In the rows, 100 means zero.
Rows with their classes
135 102 76 84 123 81 54 48 101 152 101 116 131 99 117 72 99 72 86 99 : E
107 94 97 91 117 88 82 52 103 108 97 104 111 100 94 87 104 74 70 94 : N
142 96 86 94 115 85 64 96 90 134 96 112 132 100 110 85 89 83 95 102 : T
132 91 71 99 119 84 74 95 91 119 99 105 122 99 106 79 81 81 93 102 : T
112 93 108 95 111 79 72 41 91 125 98 113 120 101 100 74 101 77 96 99 : E
117 94 164 106 120 89 76 70 92 111 95 98 111 105 87 85 111 70 50 100 : N
110 81 89 104 105 78 94 71 100 114 91 100 111 102 104 86 99 80 80 100 : B
135 97 77 95 107 91 77 110 97 112 101 106 127 94 111 96 95 95 96 109 : T
123 87 83 107 107 78 77 81 98 103 97 106 123 105 93 72 107 73 70 95 : T
131 89 90 90 125 75 85 83 99 110 96 116 119 103 98 88 99 77 91 97 : T
120 93 71 94 114 83 77 67 90 119 98 108 106 104 102 88 102 83 80 103 : D
110 92 68 100 114 74 88 61 98 107 95 103 107 103 45 91 95 73 78 99 : D
111 97 73 94 108 84 83 62 96 115 92 109 116 94 108 76 93 67 76 98 : D
126 81 78 99 115 84 67 89 76 118 104 110 127 99 102 82 102 81 97 100 : T
125 99 86 96 115 90 74 78 88 134 100 110 129 98 109 78 89 88 86 104 : B
119 98 88 105 116 92 80 57 98 116 96 99 118 106 108 78 97 77 68 93 : B
128 97 88 105 122 94 83 64 94 107 96 107 120 105 91 84 105 82 56 104 : N
112 94 97 90 112 85 76 59 100 121 95 113 121 103 138 81 99 81 86 99 : E
133 92 83 97 106 90 75 109 90 118 100 110 133 96 107 91 87 95 97 103 : T
123 91 92 103 110 84 79 98 96 118 100 106 122 97 105 90 101 89 102 99 : T
110 95 87 106 109 87 86 60 88 111 90 99 116 106 109 78 97 70 77 82 : B
134 91 80 96 112 83 72 88 99 120 99 105 134 98 107 89 98 82 88 108 : T
129 91 72 102 113 85 73 96 94 107 111 103 116 101 109 91 104 80 103 94 : T
118 90 56 102 115 73 83 70 98 114 90 110 108 100 103 75 96 79 76 93 : D
108 90 99 99 107 79 82 54 91 121 97 106 119 96 106 71 94 85 82 108 : B
119 93 98 102 125 91 78 68 98 106 97 101 118 106 94 82 111 75 57 99 : N
112 100 97 93 107 86 83 54 98 120 92 109 120 102 100 83 98 71 89 103 : E
127 98 83 102 110 89 76 83 96 109 101 109 124 98 111 88 99 88 100 105 : T
125 98 92 95 114 81 80 97 112 111 101 107 127 102 108 96 97 89 99 104 : T
115 99 88 100 113 89 76 45 92 129 98 108 117 102 109 74 93 77 84 101 : B
109 94 112 87 98 80 90 42 101 53 99 111 126 96 97 79 101 73 119 105 : E
104 93 97 100 117 99 81 71 92 110 92 107 109 100 107 81 110 75 56 102 : N
117 88 98 110 105 80 97 69 92 85 93 120 119 100 97 87 92 85 95 101 : T
119 97 100 90 117 82 66 48 101 136 97 113 124 95 109 73 95 76 93 99 : E
127 93 77 106 116 86 78 55 97 117 95 104 110 102 106 91 108 72 82 102 : B
111 99 100 88 114 83 77 56 90 104 96 105 114 96 101 88 102 82 91 96 : E
125 99 100 102 119 101 83 85 93 117 99 106 125 104 91 66 102 80 48 99 : N
109 101 82 97 107 85 87 48 95 107 94 103 115 107 106 68 104 73 84 106 : B
139 96 89 107 111 89 76 94 96 104 103 113 121 100 101 111 103 82 102 104 : T
117 95 70 86 104 88 69 48 102 127 95 115 118 104 111 79 90 89 101 106 : E
117 96 106 101 115 88 92 67 104 117 99 109 102 98 104 83 99 82 76 100 : E
101 100 98 94 112 76 77 31 99 131 99 110 115 101 93 82 100 71 98 107 : E

Rows with their classes
105 102 105 107 98 104 110 93 93 115 98 94 99 102 96 102 88 97 107 100 : (26)
96 93 99 92 99 105 98 94 102 102 101 104 105 101 101 94 88 99 107 97 : (25)
94 95 101 95 105 100 96 97 104 98 102 103 105 103 101 96 98 99 102 99 : (25)
96 95 99 96 99 110 92 100 100 96 101 105 109 106 101 94 93 102 98 100 : (28)
102 104 102 105 99 105 106 91 101 109 100 102 102 96 99 102 98 98 101 97 : (27)
95 96 99 100 100 106 102 94 103 105 102 103 106 100 100 97 97 101 111 96 : (27)
97 100 101 100 100 100 99 103 102 101 99 101 104 103 101 99 94 101 104 101 : (26)
96 98 100 102 100 97 100 96 102 101 99 100 106 100 101 101 99 100 101 96 : (27)
99 99 100 96 98 105 100 107 107 103 103 98 105 103 101 98 102 100 101 100 : (25)
102 97 104 105 105 104 100 94 95 106 110 103 100 100 100 96 91 96 103 99 : (25)
97 100 103 101 100 101 102 98 104 107 99 98 102 99 99 101 89 100 104 99 : (25)
97 95 92 100 97 102 97 95 104 97 101 109 102 103 102 98 100 99 103 96 : (26)
103 101 98 106 98 101 106 96 104 107 100 96 96 96 97 103 99 96 98 97 : (28)
91 100 105 108 99 105 103 92 103 110 100 97 104 98 101 98 84 97 109 100 : (25)
101 94 106 104 99 105 103 87 105 109 99 105 100 96 111 100 101 100 100 92 : (26)
99 98 100 103 101 104 103 89 105 106 99 105 107 99 100 97 94 100 105 97 : (28)
106 106 100 106 102 105 112 91 94 108 96 95 99 93 98 105 109 96 99 96 : (25)
102 101 99 101 99 106 105 94 96 106 96 102 101 100 96 99 108 99 100 96 : (26)
106 102 97 99 103 101 110 92 101 107 94 101 101 94 99 101 110 101 98 103 : (26)
106 99 101 104 95 105 107 88 97 106 101 100 97 95 86 101 101 99 101 100 : (28)
95 98 99 102 96 101 97 101 106 103 104 98 101 105 99 97 88 99 105 96 : (28)
106 103 103 101 101 105 108 91 97 110 97 98 98 91 99 103 100 97 101 95 : (26)
93 97 105 105 99 101 98 98 104 108 99 101 102 101 100 97 79 100 109 102 : (27)
103 99 101 96 98 102 100 93 97 104 99 101 101 99 98 100 98 97 101 96 : (25)
101 101 95 95 101 100 96 99 99 90 99 103 102 97 101 96 114 102 92 95 : (28)
100 95 94 94 97 105 97 93 104 94 102 104 103 101 100 101 113 99 98 86 : (28)
91 90 110 97 96 101 96 97 109 105 99 105 105 105 101 106 76 101 111 101 : (27)
97 98 102 100 97 92 100 98 105 106 100 98 98 108 100 98 80 98 108 101 : (27)
105 100 105 105 98 105 104 95 98 105 99 90 99 97 101 102 97 97 104 99 : (28)
100 101 101 98 99 101 104 99 104 103 100 94 97 96 103 99 96 91 100 94 : (25)
107 104 96 96 100 101 107 94 105 96 101 96 97 98 103 100 110 99 97 90 : (27)
91 94 104 97 97 104 94 101 105 102 104 101 100 106 100 98 80 98 109 101 : (27)
100 98 104 103 98 103 108 96 105 112 102 100 99 105 97 99 79 99 110 99 : (27)
96 94 108 105 99 108 94 86 96 102 100 112 104 100 103 100 98 97 107 99 : (26)
103 97 94 93 100 105 102 95 105 101 102 102 104 94 103 97 104 97 104 88 : (26)
100 100 102 103 99 103 103 94 101 105 101 100 103 101 101 99 92 99 103 103 : (25)
103 96 102 107 101 99 100 97 106 100 99 103 104 99 101 100 91 100 103 101 : (25)
101 96 101 102 101 109 104 90 98 100 92 104 102 94 99 102 107 95 100 91 : (25)
97 92 103 100 98 106 96 92 98 97 99 109 104 101 104 96 103 100 103 97 : (25)
102 100 100 99 101 102 102 93 98 103 97 105 100 95 99 102 104 98 102 97 : (27)
98 95 97 93 98 100 99 99 103 94 100 99 102 104 101 97 97 101 101 96 : (25)
101 97 105 103 99 104 103 93 101 110 99 100 101 97 101 98 94 99 109 96 : (25)
100 96 101 102 99 103 99 94 105 105 95 103 106 101 98 95 86 101 110 100 : (26)
102 101 97 99 103 100 104 98 101 101 98 95 99 102 98 97 107 98 101 95 : (28)
97 94 103 105 99 109 98 83 100 105 97 111 108 98 103 96 101 98 110 93 : (26)
97 96 104 96 96 100 94 100 103 98 100 103 107 105 98 95 83 104 107 102 : (28)
108 101 98 100 103 104 107 94 98 104 98 93 99 92 100 105 115 101 99 91 : (25)
101 98 101 104 103 100 101 96 101 106 99 99 99 99 97 100 92 101 102 97 : (28)
97 94 110 107 98 114 98 85 93 105 94 117 108 95 104 98 99 99 109 101 : (26)
97 92 99 101 100 100 95 97 100 96 103 107 107 103 103 95 96 103 104 95 : (25)
103 102 100 104 100 103 109 92 97 111 98 102 91 93 101 103 96 97 103 100 : (26)
102 100 102 101 101 99 99 102 101 103 103 98 99 101 97 102 92 101 103 102 : (25)
101 96 103 103 96 104 101 93 100 108 101 105 91 100 102 100 95 99 105 106 : (28)
100 96 98 96 102 104 101 91 101 107 100 105 105 100 101 96 95 92 109 93 : (27)
96 99 92 98 102 96 97 104 100 100 102 99 103 105 99 96 94 101 108 101 : (28)
95 97 103 102 98 101 99 99 106 107 100 105 104 105 99 98 83 99 110 105 : (27)

Rows, each with its class
91 103 100 128 111 91 85 107 118 99 86 101 93 67 110 70 64 96 85 105 : K
98 121 56 124 118 87 79 115 120 99 81 104 86 69 101 81 64 98 102 108 : K
119 123 100 124 134 124 106 94 90 106 95 90 64 87 109 91 96 91 28 88 : Q
95 113 104 133 131 101 95 97 106 115 102 78 83 143 110 75 88 100 78 99 : L
84 112 91 136 137 100 85 105 116 97 89 91 79 86 124 79 68 103 56 75 : X
98 99 99 136 136 106 94 101 94 112 88 99 88 71 105 90 83 88 72 99 : R
107 114 91 129 128 99 87 117 106 107 94 89 99 93 111 85 82 88 58 100 : X
100 123 106 119 134 107 90 79 113 113 106 95 81 90 113 86 85 102 67 103 : S
98 114 98 120 145 115 91 106 95 118 109 88 85 65 108 85 83 89 57 100 : C
104 132 87 121 117 95 89 116 120 106 102 80 67 91 103 79 69 90 71 93 : X
131 131 110 125 109 101 90 113 133 106 91 92 95 70 113 61 63 99 76 99 : S
110 98 109 99 126 95 82 109 122 115 88 94 90 77 109 78 69 96 76 91 : J
97 111 100 116 120 99 93 100 119 108 101 85 102 87 108 83 82 118 61 99 : Q
92 127 89 144 134 101 93 112 126 112 81 80 73 93 107 80 98 94 34 94 : X
113 119 97 126 107 106 97 98 135 104 91 105 91 75 116 79 90 95 41 120 : Q
100 118 95 135 137 98 71 92 114 109 101 93 88 75 120 67 57 97 47 94 : C
123 131 103 130 130 101 70 109 113 121 93 95 86 66 89 71 80 98 56 96 : J
100 109 104 117 124 91 123 105 110 115 92 77 93 90 108 107 85 99 84 104 : R
100 104 110 115 117 105 87 120 116 104 94 105 75 92 109 84 92 92 80 112 : S
118 116 102 120 117 109 82 91 117 107 89 96 94 84 117 78 83 101 79 105 : J
107 114 105 139 131 99 92 114 102 129 97 103 74 79 115 82 75 106 36 92 : L
116 115 106 129 111 110 91 107 126 99 100 85 91 90 101 69 90 92 51 100 : Q
116 110 102 116 127 96 91 97 118 127 106 83 105 88 87 75 79 108 93 108 : J
111 113 108 113 113 108 94 95 125 92 108 96 68 74 105 66 76 102 84 106 : S
99 107 99 119 133 100 90 101 105 116 109 94 87 81 114 90 87 96 85 107 : R
105 101 111 107 138 98 77 100 113 114 100 98 93 86 103 76 75 112 96 110 : K
95 113 119 144 122 87 88 94 129 107 98 103 96 77 107 64 71 98 90 111 : S
102 109 99 114 122 104 82 97 110 115 108 97 95 73 116 85 82 113 109 99 : K
115 115 105 115 106 93 92 103 125 102 95 89 111 73 104 74 73 103 88 98 : Q
105 118 112 133 125 102 86 99 137 105 90 93 89 91 114 87 81 85 76 109 : J
83 117 119 114 118 103 93 109 115 110 82 72 96 91 105 71 72 111 5 93 : X
103 115 101 109 122 85 89 100 119 100 105 100 113 82 108 80 77 102 112 107 : J
105 122 101 119 119 94 75 105 120 114 92 82 73 91 106 76 64 99 69 103 : X
110 120 94 136 139 101 80 107 103 109 94 93 77 76 111 78 72 97 62 96 : F
112 119 105 124 135 108 76 90 127 121 95 101 85 97 119 72 88 96 74 86 : J
114 114 106 126 125 104 52 107 116 117 125 100 75 93 111 84 88 100 54 100 : S
92 104 107 120 135 89 90 106 84 85 136 97 88 90 93 81 73 111 96 117 : R
108 114 111 125 124 105 81 112 114 117 91 89 65 87 111 87 77 95 63 96 : F
93 107 97 103 115 103 97 99 116 106 105 104 93 87 90 77 74 103 99 102 : S
115 125 105 128 205 102 107 113 110 121 106 81 85 90 105 78 71 102 43 99 : C
111 115 98 117 142 110 110 103 127 95 100 97 80 88 102 93 95 93 45 96 : Q
91 103 106 118 130 93 92 117 86 106 107 95 87 90 108 82 73 106 101 140 : F
120 95 96 116 119 99 100 88 125 112 96 90 91 78 89 82 92 100 71 103 : S
109 106 112 119 98 105 94 98 128 99 105 98 89 91 93 55 75 98 85 106 : S
110 123 82 119 113 103 81 105 112 112 98 82 89 97 105 84 87 105 46 93 : X
107 120 90 128 137 130 93 102 116 111 91 89 77 100 110 101 102 95 56 66 : J
83 103 97 106 107 94 85 96 107 94 104 108 97 91 96 74 73 107 102 105 : K
112 120 104 124 124 89 93 99 130 114 97 88 82 83 112 72 75 99 79 107 : Q
113 112 104 121 131 96 95 107 108 111 90 84 93 74 109 90 72 97 50 99 : R
105 130 102 134 139 111 91 93 125 96 92 97 95 73 106 67 67 104 86 101 : F
85 113 90 126 128 89 84 88 111 96 112 96 88 97 118 78 78 102 82 90 : X
127 125 101 129 89 111 81 96 117 112 86 95 84 88 120 78 84 97 60 98 : J
96 103 107 123 134 99 93 110 107 84 117 99 92 83 104 87 83 94 105 110 : L
114 120 97 123 67 95 75 105 115 111 98 103 93 90 103 79 69 98 88 95 : R
94 99 101 120 128 96 94 106 107 108 124 100 77 107 102 86 83 105 90 110 : C
112 111 98 131 127 101 85 105 108 109 94 88 124 76 113 81 88 96 64 99 : L

Rows with their classes
100 103 92 97 89 95 110 105 101 98 87 115 106 97 114 109 104 112 104 91 : [65]
100 100 98 97 102 101 104 105 96 99 85 109 103 101 114 105 98 115 103 94 : [71]
103 100 101 112 95 105 97 105 102 98 99 94 96 102 97 95 104 94 107 94 : [71]
102 97 95 104 99 96 100 103 101 103 108 105 104 106 104 100 92 94 101 100 : [65]
101 98 93 108 99 101 97 102 94 103 89 111 105 99 111 105 94 107 107 91 : [61]
97 93 89 96 105 98 99 100 95 104 89 108 120 94 127 110 85 98 104 94 : [64]
100 94 95 100 107 97 100 107 96 99 86 116 103 97 119 111 93 109 99 82 : [62]
101 101 98 98 105 111 101 99 104 97 96 102 98 102 105 106 98 97 101 99 : [71]
95 95 96 90 103 99 102 104 91 98 94 109 107 101 116 111 91 108 99 95 : [76]
98 95 88 96 102 101 101 102 95 110 96 110 102 97 110 93 84 91 107 100 : [76]
102 93 90 98 113 98 101 105 85 98 81 113 107 97 124 116 79 91 100 96 : [62]
104 90 89 100 104 101 100 99 89 96 107 105 117 104 112 95 81 85 105 96 : [69]
105 100 105 102 89 95 102 104 94 92 100 86 95 105 99 90 115 115 99 102 : [62]
105 96 90 102 105 100 103 99 96 101 105 98 102 101 106 97 96 98 107 98 : [76]
103 90 93 96 103 104 102 103 95 101 96 108 107 97 109 106 95 111 105 99 : [64]
102 104 97 102 97 99 99 104 82 93 78 115 106 96 132 100 110 117 107 83 : [64]
98 90 91 99 103 100 103 100 87 93 116 102 98 106 103 110 99 102 95 102 : [71]
100 111 103 100 101 97 94 93 107 106 109 94 92 105 84 93 98 83 94 102 : [71]
97 95 95 90 106 101 98 100 97 105 91 115 112 97 104 97 92 90 95 95 : [65]
101 114 106 105 99 101 102 90 107 88 135 71 83 108 61 94 121 99 95 125 : [62]
97 92 82 89 94 99 96 107 91 110 69 129 118 96 132 103 87 114 105 89 : [65]
101 89 98 95 84 87 97 107 88 102 64 117 109 97 123 111 114 125 106 80 : [71]
109 90 85 98 102 106 98 99 91 95 97 111 109 95 120 98 85 94 104 80 : [65]
101 99 105 105 98 103 100 98 98 92 103 94 86 99 97 113 114 108 108 96 : [69]
57 96 87 72 105 103 99 107 83 96 86 121 102 101 132 106 85 105 97 95 : [69]
98 107 111 105 101 97 99 97 110 103 109 91 88 104 84 98 103 94 93 108 : [62]
99 114 112 101 102 101 103 92 108 101 126 75 89 105 68 95 111 94 93 112 : [69]
97 97 97 98 109 100 97 100 97 101 103 106 102 97 96 98 89 90 98 102 : [62]
95 94 87 101 78 99 100 105 96 104 85 111 105 98 113 87 98 112 112 92 : [71]
99 90 93 92 98 100 96 104 97 94 96 110 96 98 107 97 85 90 99 102 : [62]
100 93 90 105 99 106 106 102 99 98 91 117 113 101 116 101 85 96 107 93 : [71]
93 99 100 105 98 102 94 101 98 97 100 101 94 98 99 96 110 113 100 99 : [65]
97 98 94 92 110 101 98 100 98 105 98 103 103 101 112 100 89 89 87 96 : [61]
97 99 91 91 108 97 102 101 94 100 91 114 112 98 117 110 93 101 98 103 : [64]
102 107 113 108 102 103 101 91 112 104 113 90 95 96 75 92 109 100 96 107 : [65]
99 99 98 103 103 102 104 99 95 93 93 109 102 96 116 111 89 104 104 92 : [62]
100 98 94 97 95 98 109 105 99 108 85 115 103 96 113 100 97 98 105 90 : [61]
101 105 100 101 99 100 101 96 94 99 100 101 101 98 98 103 106 113 99 95 : [65]

Rows, each with its class
93 98 101 103 96 94 120 98 99 96 107 107 98 95 104 96 96 86 108 105 : (62)
100 104 105 94 110 109 74 100 103 96 97 100 90 101 113 94 99 103 105 96 : (58)
88 97 103 105 105 85 105 100 102 106 103 106 107 100 97 103 97 92 102 106 : (62)
106 104 98 90 103 106 98 95 102 105 98 100 89 95 100 92 92 105 105 99 : (58)
92 95 103 109 96 95 99 105 100 94 107 106 97 99 101 99 105 90 99 102 : (62)
106 123 102 98 115 98 80 103 99 103 96 94 91 101 105 98 95 106 100 100 : (58)
99 96 93 103 96 117 91 99 95 96 88 99 89 103 93 102 107 107 97 101 : (60)
90 96 105 102 97 90 114 102 102 101 98 103 98 93 121 93 96 91 99 104 : (62)
104 110 98 89 108 105 88 101 98 102 99 98 94 96 104 100 96 114 95 98 : (58)
99 102 96 88 99 106 101 104 98 110 99 99 85 101 95 99 101 103 99 99 : (58)
98 98 104 97 95 99 115 98 105 101 103 105 95 99 95 99 96 93 101 103 : (62)
104 106 105 93 117 93 78 101 95 101 94 98 96 102 114 101 99 112 108 97 : (58)
93 97 106 105 106 95 105 106 94 99 109 98 96 94 112 102 104 93 103 103 : (62)
85 96 100 109 105 92 97 101 97 94 98 106 96 100 110 105 103 103 102 102 : (62)
93 97 105 94 87 102 131 102 98 104 100 99 93 98 102 95 100 85 97 105 : (62)
105 104 97 90 100 109 89 98 101 102 100 98 91 103 99 100 96 100 98 100 : (58)
102 102 105 113 129 103 64 101 96 93 86 94 97 103 115 102 105 104 92 99 : (60)
99 101 99 105 109 111 84 97 106 100 94 94 99 93 100 98 97 85 102 102 : (60)

Rows with their classes
95 93 101 104 107 103 93 103 94 101 99 100 87 116 94 96 103 107 103 99 : U
97 88 106 102 107 98 100 103 103 101 101 100 93 115 93 104 107 102 96 99 : U
96 101 102 117 106 103 96 108 93 107 101 101 87 126 101 96 108 98 103 100 : P
101 93 101 99 102 104 98 104 101 105 101 100 95 125 89 103 106 103 103 101 : U
101 81 102 93 109 104 97 102 107 95 101 102 91 142 93 100 107 100 105 104 : U
98 83 95 92 103 102 97 95 98 107 92 99 92 127 94 105 99 107 101 94 : U
103 116 99 123 101 96 96 99 95 103 102 101 97 91 108 103 110 91 96 102 : P
96 102 102 106 98 95 98 101 100 112 99 99 89 133 88 105 95 105 102 94 : P
104 87 96 100 99 105 99 102 91 111 101 102 95 109 100 104 97 100 104 97 : U
105 97 98 102 98 97 95 100 95 101 101 102 87 139 98 107 102 93 99 100 : P
105 90 105 88 101 103 102 102 124 96 99 102 95 149 94 101 97 101 100 100 : P
104 77 94 85 100 98 96 104 96 99 97 101 97 128 98 114 103 96 102 100 : U
101 99 89 107 82 96 98 104 97 117 101 102 95 114 98 106 97 98 101 96 : P
100 88 94 99 103 96 95 101 89 108 102 99 96 103 97 128 103 106 102 103 : U
94 103 99 87 89 110 95 109 82 108 100 102 90 123 99 106 103 102 99 103 : P
99 103 89 92 84 107 98 116 94 115 96 105 92 102 102 95 101 103 102 97 : P
102 80 100 97 99 96 94 107 96 112 106 101 94 118 98 106 105 109 100 94 : U
97 102 98 109 101 98 92 111 86 110 100 103 88 102 94 97 110 107 103 96 : P
109 87 96 97 96 104 95 109 95 106 98 100 91 142 109 106 106 101 103 100 : P
105 87 98 106 104 97 95 105 92 110 94 100 91 111 99 105 106 105 103 96 : U
102 101 100 107 93 113 96 104 96 105 107 100 91 129 93 89 102 100 99 99 : P
91 93 100 102 105 105 89 102 67 109 100 97 87 92 100 110 102 106 105 97 : P
99 86 100 95 92 102 96 104 101 102 102 101 92 111 94 108 102 118 98 98 : U
101 86 94 104 101 100 96 104 95 112 99 101 88 125 99 102 104 92 102 98 : U
101 77 99 92 101 89 97 98 97 105 99 95 93 124 99 110 97 106 106 100 : U
96 93 95 106 107 91 97 101 101 99 101 103 94 119 98 99 106 103 106 122 : U
104 85 93 97 85 103 101 102 97 116 101 99 96 103 93 95 101 103 103 96 : P
97 102 98 87 97 103 94 102 96 103 100 98 90 125 99 106 98 109 102 96 : P
104 78 101 96 99 105 98 106 92 102 97 100 91 131 100 105 109 105 103 103 : U
98 93 96 89 95 98 90 103 83 98 99 102 89 119 97 109 102 100 96 105 : P

Rows with their classes
101 91 93 98 102 99 104 105 99 105 100 92 98 99 98 100 108 98 103 99 : ril
95 93 81 95 105 101 109 105 99 100 96 96 96 95 86 89 111 105 90 99 : fesi
96 95 87 102 102 98 104 103 99 104 102 110 99 95 86 101 95 103 90 102 : gidu
91 86 79 98 105 100 109 106 101 100 102 106 98 93 89 105 105 105 92 98 : gidu
100 100 94 96 102 98 103 99 103 98 97 97 101 102 96 94 107 103 94 98 : fesi
100 110 107 102 101 100 93 94 99 99 103 98 99 97 104 89 90 97 105 104 : fesi
98 80 88 98 98 99 107 100 101 114 96 99 101 97 93 97 106 101 94 95 : ril
96 90 88 99 107 100 104 104 100 98 104 104 96 96 93 102 102 97 89 103 : gidu
100 84 104 99 96 102 102 102 100 106 94 107 103 104 98 105 101 98 100 95 : Mok
96 89 94 98 100 101 104 100 100 99 97 106 102 102 93 102 105 102 92 96 : Mok
